Here is a tiny trained network, its code and every weight. The questions are about switching its units off for an input and a target symbol, where a switched-off unit gives its printed mean instead of its output.

import numpy as np


def w(rows, s, z=0):
    codes = np.array(rows[::2]) - 128.0
    scale = np.full(codes.shape[1], s)
    scale[-1] = z or s
    return codes * scale


def f(y):
    return y / 2 * (1 + np.tanh(0.7978845608 * (y + 0.044715 * y**3)))


def softmax(a):
    e = np.exp(a - a.max(-1, keepdims=True))
    return e / e.sum(-1, keepdims=True)


def log_softmax(a):
    a = a - a.max(-1, keepdims=True)
    return a - np.log(np.exp(a).sum(-1, keepdims=True))


def net(x, mask):
    ids = ['ΓΞΠΦαβεθτω'.index(c) for c in x.split()]
    T = len(ids)
    res = E[ids] + P[:T]
    r = res
    for j in range(2):
        rows = slice(3 * j, 3 * j + 3)
        q, k, v = (r @ M[0][rows].T for M in (Q, K, V))
        z = softmax(np.where(np.tri(T) > 0, q @ k.T / 3**0.5, -1e9)) @ v
        o = O[0][rows]
        res = res + np.where(mask[j], z, o[:, -1]) @ o[:, :-1]
    y = f(res @ A[0][:, :-1].T + A[0][:, -1])
    res = res + np.where(mask[2:14], y, B[0][:, -1]) @ B[0][:, :-1]
    return log_softmax(res[-1] @ U[:, :-1].T + U[:, -1])


Q, K, V, O, A, B = {}, {}, {}, {}, {}, {}
E = w([
[180,168,205,74,175],'Γ',
[198,73,209,77,134],'Ξ',
[147,203,153,126,129],'Π',
[181,61,112,80,199],'Φ',
[160,108,91,139,221],'α',
[173,45,173,142,111],'β',
[192,131,142,135,13],'ε',
[155,131,113,157,134],'θ',
[149,155,76,58,165],'τ',
[169,119,250,160,106],'ω',
],0.019)
P = w([
[241,237,62,210,136],'0',
[106,97,47,2,123],'1',
[114,102,60,19,140],'2',
[117,106,68,28,149],'3',
[121,109,74,33,155],'4',
[133,114,88,43,156],'5',
],0.0077)
Q[0] = w([
[208,106,135,88,156],'H0',
[196,143,119,44,170],'H0',
[74,178,110,254,67],'H0',
[207,142,144,118,130],'H1',
[109,122,92,159,127],'H1',
[122,122,80,169,121],'H1',
],0.027)
K[0] = w([
[159,145,116,162,146],'H0',
[183,157,102,135,89],'H0',
[4,134,153,129,218],'H0',
[175,140,95,164,123],'H1',
[82,129,141,139,146],'H1',
[78,124,137,151,155],'H1',
],0.026)
V[0] = w([
[108,149,2,219,43],'H0',
[138,107,73,57,191],'H0',
[143,8,154,190,133],'H0',
[137,116,97,124,146],'H1',
[136,66,118,139,121],'H1',
[131,158,169,162,253],'H1',
],0.016)
O[0] = w([
[219,131,43,186,116,255],'H0',
[204,130,135,38,126,65],'H0',
[140,3,146,144,104,71],'H0',
[128,112,154,101,156,151],'H1',
[150,96,129,104,132,113],'H1',
[30,74,17,105,133,97],'H1',
],0.013,0.0091)
A[0] = w([
[147,136,147,170,184,2],'N0',
[136,76,113,120,76,47],'N1',
[126,166,172,128,110,35],'N2',
[131,148,114,84,95,36],'N3',
[158,81,99,124,131,165],'N4',
[86,76,132,117,120,106],'N5',
[151,144,112,137,133,252],'N6',
[107,155,130,110,74,102],'N7',
[116,125,67,120,107,147],'N8',
[161,76,122,155,96,125],'N9',
[133,122,98,149,130,11],'N10',
[132,123,118,109,8,135],'N11',
],0.015,0.0046)
B[0] = w([
[33,90,151,89,223,198],'N0',
[95,193,39,150,131,163],'N1',
[56,138,104,141,104,163],'N2',
[155,97,127,193,170,163],'N3',
[117,57,128,94,121,202],'N4',
[168,182,185,139,129,192],'N5',
[117,143,61,100,62,251],'N6',
[167,116,131,138,208,143],'N7',
[82,115,217,161,85,208],'N8',
[184,114,204,143,117,213],'N9',
[186,170,92,116,144,174],'N10',
[118,129,107,151,252,170],'N11',
],0.014,0.018)
U = w([
[34,102,116,116,220,103],'Γ',
[138,131,199,94,142,122],'Ξ',
[35,133,88,141,129,134],'Π',
[130,43,109,58,235,114],'Φ',
[8,3,85,161,173,141],'α',
[154,47,182,152,141,78],'β',
[84,61,89,219,245,113],'ε',
[122,77,109,151,64,254],'θ',
[143,145,78,45,141,143],'τ',
[39,73,171,204,151,83],'ω',
],0.0062,0.004)

Each question gives the input, a string of symbols that net reads in full, and the target symbol t.
The units are the heads (3 rows each of Q, K, V and O) and the neurons (one row each of A and B). Each row of codes is followed by its name. A weight is (code - 128) times the scale printed after its matrix; where a second scale follows, it is the last column's (O, A, B and U).
mask holds one flag per unit, heads first, then neurons. A switched-off unit (its flag False) gives its mean, the last column of its rows in O or B, instead of its output. The means were averaged over made-up inputs and are rounded, as every weight is.
A unit's drop is (log p(t) with every unit on - log p(t) with that unit switched off) / (log p(t) with every unit on - log p(t) with every unit switched off).
The circuit of an input: a set's keep is (log p(t) with only the set's units on - log p(t) with every unit switched off) / (log p(t) with every unit on - log p(t) with every unit switched off). Starting from the 12 units with the biggest drops (on a tie, the unit counted first), units are removed one at a time, each time the one whose removal leaves the highest keep (on an exact tie, the one counted first), for as long as the keep stays at least 0.8.
circuit, biggest first: the units of the circuit, biggest drop first
most important unit: the unit with the biggest drop
k most important neurons: the k neurons with the biggest drops, biggest first
which heads matter: for each layer, one digit per head in row order, 1 if its drop is at least 0.15 and else 0, layers parted by /
input τ θ ω Ξ Γ, target τ: circuit, biggest first -> [H0]
input β β θ, target β: circuit, biggest first -> [H0, N9]
input Φ Γ θ, target Φ: 2 most important neurons -> [N6, N8]
input β ε τ Γ τ, target τ: circuit, biggest first -> [H1, N8, N6, H0]
input Π θ τ, target Π: 2 most important neurons -> [N8, N9]
input ω ε Π ω τ ω, target ω: 2 most important neurons -> [N2, N0]
input Ξ β Φ β τ β, target Ξ: circuit, biggest first -> [H0, N5]
input τ ε Ξ Φ θ, target θ: circuit, biggest first -> [N11, N0]
input ω β Φ ω, target ω: 3 most important neurons -> [N5, N6, N10]
input α ε τ β, target β: circuit, biggest first -> [H1, N9]
input Φ Γ Γ, target Φ: circuit, biggest first -> [H0, H1]
input ω ε θ Π α, target α: circuit, biggest first -> [N5, H1]
input Π ε τ θ Π, target Π: 2 most important neurons -> [N2, N0]
input θ ε Φ τ Ξ, target Ξ: which heads matter -> 01
input Π ω α ε θ ε, target Π: which heads matter -> 10
input α α Φ θ, target α: circuit, biggest first -> [H1]
input Ξ θ Ξ Φ θ Π, target Ξ: circuit, biggest first -> [H0, N5]
input α ε Φ Γ θ τ, target τ: which heads matter -> 01
input ε θ ε ω ω, target ε: 4 most important neurons -> [N0, N8, N5, N4]
input τ ω ω β ε Γ, target Γ: circuit, biggest first -> [N0, H1, N2, N9]
input Φ θ ε, target ε: most important unit -> N11
input ω α Ξ θ β, target ω: circuit, biggest first -> [H0, N5]
input ε α β, target β: which heads matter -> 11
